((5, 29, -35, 16, -7, -33, 10, -10, -29, -3), (24, 8, -33, 30, -8, -41, -5, 29, -10, 32), (13, -4, -9, 13, -1, -17, -9, 23, 1, 22), (-25, 4, 20, -26, 12, 23, 7, -30, -3, -30), (36, -7, -28, 40, -10, -44, -12, 53, 3, 53), (-14, 31, -27, -4, 24, -33, -20, 3, -34, 5), (15, 15, -25, 21, -15, -23, 14, -2, -14, 3), (18, -16, 15, 15, -29, 21, 32, -9, 22, -8))
The entry just left of 20 is 4
The entry just right of 40 -> -10
The entry just right of -27 is -4

m =
[[ -9 -28  12   9 -22  19  10  -1 -20 -10 -21  -3]
 [  6  -5 -15  26 -11  -4  28  12 -11  21 -12 -14]
 [-15 -16  15   4 -13   3   9  13 -29 -11 -30 -16]
 [ 22   5 -13  14   1   6  -3 -16  25  10  20  23]
 [-15   3  21 -28   9   9 -29 -11   9 -23  12  16]
 [-22  -2  19 -14   3 -14  -1  18 -24 -16 -23 -21]
 [-18   2  25 -28  10   7 -35  -7   7 -24  11  12]
 [ 19  10 -12  -2   8   5 -10 -14  31   6  28  19]
 [ 10   2 -20  24  -5 -11  26  15  -7  22 -10 -17]
 [ 19 -31  10  10 -32  55  -3 -36  11 -18   4  32]
 [ 14  -9 -20  26 -14   2  27   1  -7  22 -10  -6]
 [-24   0  18 -20   9 -12 -11  19 -17 -18 -15 -16]
 [  9  17 -15  -2  15  -5 -10  -4  27  15  23  10]]
The entry just right of 0 -> 18
The third largest entry?
Answer: 31
The entry in the bottom-left corner: 9
The smallest entry in the first row?
Answer: -28
The bottom-right entry is 10
The 1st entry on the diagonal from the top-right corner: -3
The smallest entry in the last row -> -15
The bottom entry of the column that holds the largest entry?
Answer: -5
The first entry in the row that holds the largest entry?
Answer: 19
The entry just left of the smallest entry?
Answer: -3
The 1st entry, reading row by row -> -9
The 2nd smallest entry?
Answer: -35
The largest entry in the last row: 27
The 3rd entry on the diagonal from the top-right corner?
Answer: -11
The bottom entry of the column that holds the smallest entry is -4
The smallest entry in the first column is -24
The entry directly below the largest entry -> 2
The third entry in reading order is 12
The entry directly below the smallest entry?
Answer: 1
The fourth entry in reading order is 9
The entry directly above the smallest entry?
Answer: 15
The third smallest entry is -32
The largest entry in the first column is 22
The top entry of the column that holds the largest entry is 19
The smallest entry?
Answer: -36
The 2nd entry on the main diagonal?
Answer: -5
The entry directly below -32 is -14
The top entry of the column that holds the smallest entry?
Answer: -1

Questions about the table below. Rows and columns are numbered from 1.
1) Find the entry just left of 454.
2) Find the centre entry.
3) Find the entry directly above the smallest entry.
4) Find the top entry of the column that holds the smallest entry.
5) Find the entry directly below 473.
6) Find the entry at row 1, column 1.
7) Find the bottom entry of the column that holds the smallest entry.
8) Find the largest entry.
889  630  631  566  454  512  671
473  552  535  831  728  847  758
932  538  406  633  438  520  962
567  741  414  861  818  789  841
814  786  690  553  626  516  617
317  710  948  520  860  676  351
581  761  440  921  794  813  835
497  738  520  884  776  862  802
668  415  457  717  443  699  840
727  760  873  493  673  457  420
559  347  520  718  489  721  792
641  794  496  796  723  697  875
780  529  843  218  442  388  424
586  203  554  638  446  696  786
876  680  388  729  583  592  925
1) 566
2) 884
3) 529
4) 630
5) 932
6) 889
7) 680
8) 962

B =
array([[5, 4, 4, 7, 5, 2, 6, 6, 6, 2, 5, 4, 7],
       [5, 4, 2, 4, 4, 5, 5, 2, 2, 6, 1, 3, 2],
       [4, 4, 5, 3, 3, 6, 3, 3, 1, 7, 3, 4, 1],
       [4, 4, 5, 1, 5, 6, 1, 3, 3, 6, 5, 6, 3],
       [3, 4, 7, 2, 4, 5, 2, 5, 5, 5, 8, 6, 4],
       [5, 4, 5, 3, 5, 5, 5, 7, 8, 1, 6, 5, 4],
       [2, 5, 6, 7, 2, 3, 5, 3, 2, 6, 7, 4, 5],
       [3, 5, 6, 3, 4, 4, 2, 2, 3, 7, 7, 6, 6],
       [4, 5, 5, 1, 5, 6, 1, 3, 4, 6, 6, 6, 3]])
The entry in the top-right corner: 7
The entry just right of the centre entry -> 5
What is the entry in the bottom-left corner?
Answer: 4
What is the entry directly above the centre entry?
Answer: 1
What is the first entry on the main diagonal?
Answer: 5
The entry just left of the centre entry is 5
The bottom-right entry: 3
The smallest entry in the first column -> 2
What is the entry directly below the centre entry?
Answer: 5
The centre entry -> 2
